Here is a tiny trained network, its code and every weight. The questions are about switching its units off for an input and a class, where a switched-off unit gives its printed mean instead of its output.

import numpy as np


def w(rows, s, z=0):
    codes = np.array(rows[::2]) - 128.0
    scale = np.full(codes.shape[1], s)
    scale[-1] = z or s
    return codes * scale


def norm(h):
    return h / np.sqrt((h * h).mean(-1, keepdims=True) + 1e-5)


def f(y):
    return np.maximum(y, 0)


def log_softmax(a):
    a = a - a.max(-1, keepdims=True)
    return a - np.log(np.exp(a).sum(-1, keepdims=True))


def net(x, mask):
    res = np.array(x, float).reshape(1, 7) / 4 @ E
    u = 0
    for l in range(3):
        y = f(norm(res) @ A[l][:, :-1].T + A[l][:, -1])
        res = res + np.where(mask[u : u + 12], y, B[l][:, -1]) @ B[l][:, :-1]
        u += 12
    return log_softmax(norm(res)[-1] @ U[:, :-1].T + U[:, -1])


A, B = {}, {}
E = w([
[140,94,138,51,180],'x0',
[175,96,159,84,46],'x1',
[195,254,173,103,141],'x2',
[110,151,91,44,108],'x3',
[28,128,6,109,175],'x4',
[45,183,206,58,64],'x5',
[75,151,218,155,179],'x6',
],0.0048)
A[0] = w([
[54,144,208,213,11,116],'0.n1',
[97,177,197,191,20,147],'0.n2',
[118,93,63,86,195,16],'0.n3',
[189,172,116,162,120,107],'0.n4',
[86,175,93,142,168,77],'0.n5',
[134,163,193,137,106,3],'0.n6',
[25,166,113,48,67,76],'0.n7',
[231,120,90,114,103,88],'0.n8',
[124,167,179,114,125,125],'0.n9',
[233,129,85,69,104,33],'0.n10',
[64,101,120,2,71,135],'0.n11',
[176,59,116,113,16,66],'0.n12',
],0.0086,0.0043)
B[0] = w([
[169,245,59,233,135,239],'0.n1',
[200,202,121,204,79,244],'0.n2',
[155,154,122,141,97,162],'0.n3',
[77,113,106,132,103,175],'0.n4',
[93,174,110,80,110,153],'0.n5',
[87,143,240,129,187,155],'0.n6',
[188,76,71,53,118,227],'0.n7',
[183,109,71,152,53,194],'0.n8',
[191,103,171,108,133,183],'0.n9',
[218,157,75,127,128,182],'0.n10',
[239,2,91,130,151,255],'0.n11',
[103,109,111,61,96,202],'0.n12',
],0.0068,0.0055)
A[1] = w([
[85,112,94,4,139,77],'1.n1',
[144,105,116,164,182,181],'1.n2',
[158,161,89,101,135,177],'1.n3',
[152,109,93,150,107,79],'1.n4',
[97,148,156,190,61,70],'1.n5',
[68,185,90,100,170,60],'1.n6',
[219,168,170,65,142,113],'1.n7',
[24,89,153,152,199,150],'1.n8',
[200,72,165,184,73,17],'1.n9',
[184,176,254,126,177,95],'1.n10',
[77,9,151,52,137,181],'1.n11',
[162,161,96,113,153,2],'1.n12',
],0.009,0.0022)
B[1] = w([
[102,2,137,104,189,188],'1.n1',
[136,113,124,109,181,184],'1.n2',
[139,142,133,108,103,224],'1.n3',
[184,144,135,135,143,213],'1.n4',
[137,118,135,164,144,177],'1.n5',
[74,144,90,66,90,144],'1.n6',
[97,134,165,149,73,243],'1.n7',
[141,82,96,88,100,148],'1.n8',
[119,125,119,41,156,253],'1.n9',
[104,69,164,173,122,215],'1.n10',
[137,80,148,152,135,207],'1.n11',
[123,171,140,92,124,157],'1.n12',
],0.0092,0.0051)
A[2] = w([
[27,193,57,84,185,34],'2.n1',
[129,167,181,142,125,4],'2.n2',
[205,130,138,119,102,150],'2.n3',
[110,163,118,135,199,44],'2.n4',
[89,144,177,205,144,41],'2.n5',
[157,128,72,184,144,150],'2.n6',
[144,67,120,140,194,139],'2.n7',
[136,239,125,138,163,149],'2.n8',
[158,129,156,71,68,254],'2.n9',
[106,156,254,131,71,148],'2.n10',
[145,71,131,98,189,80],'2.n11',
[84,180,221,199,208,99],'2.n12',
],0.009,0.0029)
B[2] = w([
[16,139,114,66,104,146],'2.n1',
[93,112,154,194,169,148],'2.n2',
[112,194,188,86,52,252],'2.n3',
[65,85,90,105,155,132],'2.n4',
[142,210,77,177,235,163],'2.n5',
[224,147,132,93,73,205],'2.n6',
[186,86,210,108,155,207],'2.n7',
[94,126,150,27,189,178],'2.n8',
[9,108,178,117,148,255],'2.n9',
[63,166,186,241,164,202],'2.n10',
[160,55,99,109,133,196],'2.n11',
[153,147,2,161,218,181],'2.n12',
],0.0065,0.006)
U = w([
[233,216,76,89,36,191],'0',
[121,225,166,253,193,135],'1',
[114,169,227,158,35,3],'2',
[6,179,53,70,164,34],'3',
[153,17,106,86,153,195],'4',
],0.015,0.0047)

Each question gives the input, the list of numbers given to net, and the class t.
The units are the neurons (one row each of A and B). Each row of codes is followed by its name. A weight is (code - 128) times the scale printed after its matrix; where a second scale follows, it is the last column's (A, B and U).
mask holds one flag per neuron, layer by layer. A switched-off neuron (its flag False) gives its mean, the last column of its row in B, instead of its output. The means were averaged over made-up inputs and are rounded, as every weight is.
A unit's drop is (log p(t) with every unit on - log p(t) with that unit switched off) / (log p(t) with every unit on - log p(t) with every unit switched off).
The circuit of an input: a set's keep is (log p(t) with only the set's units on - log p(t) with every unit switched off) / (log p(t) with every unit on - log p(t) with every unit switched off). Starting from the 12 units with the biggest drops (on a tie, the unit counted first), units are removed one at a time, each time the one whose removal leaves the highest keep (on an exact tie, the one counted first), for as long as the keep stays at least 0.8.
units of the circuit, in order: the units of the circuit, biggest drop first
top k neurons: the k neurons with the biggest drops, biggest first
top k neurons in layer l: the k neurons of layer l with the biggest drops, biggest first
drop when u is switched off: that unit's drop, to one decimal
input [-3,4,-7,2,0,6,3], class 0: units of the circuit, in order => [0.n1]
input [-8,7,-1,5,7,-1,-4], class 4: units of the circuit, in order => [0.n1, 0.n2]
input [-5,4,-5,-6,-7,-6,4], class 0: top 3 neurons in layer 2 => [2.n6, 2.n10, 2.n9]
input [-3,7,0,-6,-7,-5,6], class 1: top 2 neurons in layer 0 => [0.n11, 0.n7]
input [6,4,-6,0,-7,6,2], class 2: units of the circuit, in order => [1.n7, 2.n10]
input [-5,4,-7,-8,-4,0,0], class 0: units of the circuit, in order => [0.n1, 2.n6]
input [5,1,0,4,-4,3,6], class 1: top 2 neurons in layer 1 => [1.n7, 1.n10]
input [-3,-2,-2,0,3,-3,1], class 3: top 2 neurons => [0.n11, 0.n5]
input [-4,4,-7,3,-7,-3,3], class 0: top 2 neurons => [0.n1, 1.n7]
input [7,-5,5,8,-1,-8,3], class 3: top 2 neurons => [0.n11, 0.n2]
input [8,4,1,0,3,-5,-6], class 0: top 3 neurons in layer 0 => [0.n10, 0.n8, 0.n3]
input [-6,4,5,1,-6,-1,-2], class 2: top 2 neurons in layer 0 => [0.n11, 0.n6]
input [-4,1,-3,-2,8,8,0], class 0: top 2 neurons => [0.n1, 0.n11]
input [-4,-5,5,4,3,4,-8], class 4: top 3 neurons in layer 0 => [0.n1, 0.n2, 0.n7]
input [8,-7,2,-7,-3,-2,-7], class 0: top 2 neurons => [0.n11, 1.n1]
input [8,-5,4,4,6,2,3], class 4: top 2 neurons => [1.n1, 0.n1]
input [8,1,3,-3,-5,8,4], class 1: drop when 2.n12 is switched off => 0.1
input [-5,8,-3,6,3,6,8], class 0: drop when 0.n1 is switched off => 0.2
input [-4,-4,4,8,2,2,-6], class 4: drop when 1.n1 is switched off => 0.5
input [2,6,7,4,4,3,2], class 4: drop when 0.n1 is switched off => 0.3
